K610: [-21.5 -46.6  12.0  -1.0 -13.6  41.0 -32.0  21.7  32.4 -29.1  34.7   9.5
  22.7 -40.3 -31.2  -8.8 -38.6 -45.2  36.2   8.3 -22.5  40.1   5.0 -59.8
  20.9 -36.0 -34.9   1.4 -14.7 -41.3 -71.5]
K822: [-34.3 -32.9  -7.8 -50.1  16.2 -54.5  80.0  -8.0   8.4 -46.7  -6.8 -34.9
   4.7   5.4 -35.9 -32.0  -1.5   9.5  34.0 -15.7  18.3  -2.4  44.0   6.1
  21.3   0.1  47.9  40.8 -26.9 -25.7  24.4]
K491: [-21.9  25.7  51.7  -0.9  16.6  47.2 -80.5  23.6  -4.3   0.3  18.5  29.1
  38.1 -19.1   8.1   5.1 -32.7 -30.6  28.3 -27.2 -29.7  25.4   8.4 -25.3
  37.9  29.0  -1.2 -43.6  63.9  16.9 -38.1]
K454: [-21.5 -46.6  12.0  -1.0 -13.6  41.0 -32.0  21.7  32.4 -29.1  34.7   9.5
  22.7 -40.3 -31.2  -6.6 -32.8 -58.7  43.5  -0.1 -14.4  43.5  -0.5 -68.6
  13.1 -36.4 -36.4   0.0  -3.1 -55.8 -61.1]
row of K610
[-21.5 -46.6  12.0  -1.0 -13.6  41.0 -32.0  21.7  32.4 -29.1  34.7   9.5
  22.7 -40.3 -31.2  -8.8 -38.6 -45.2  36.2   8.3 -22.5  40.1   5.0 -59.8
  20.9 -36.0 -34.9   1.4 -14.7 -41.3 -71.5]
row of K454
[-21.5 -46.6  12.0  -1.0 -13.6  41.0 -32.0  21.7  32.4 -29.1  34.7   9.5
  22.7 -40.3 -31.2  -6.6 -32.8 -58.7  43.5  -0.1 -14.4  43.5  -0.5 -68.6
  13.1 -36.4 -36.4   0.0  -3.1 -55.8 -61.1]
row of K822
[-34.3 -32.9  -7.8 -50.1  16.2 -54.5  80.0  -8.0   8.4 -46.7  -6.8 -34.9
   4.7   5.4 -35.9 -32.0  -1.5   9.5  34.0 -15.7  18.3  -2.4  44.0   6.1
  21.3   0.1  47.9  40.8 -26.9 -25.7  24.4]
row of K491
[-21.9  25.7  51.7  -0.9  16.6  47.2 -80.5  23.6  -4.3   0.3  18.5  29.1
  38.1 -19.1   8.1   5.1 -32.7 -30.6  28.3 -27.2 -29.7  25.4   8.4 -25.3
  37.9  29.0  -1.2 -43.6  63.9  16.9 -38.1]

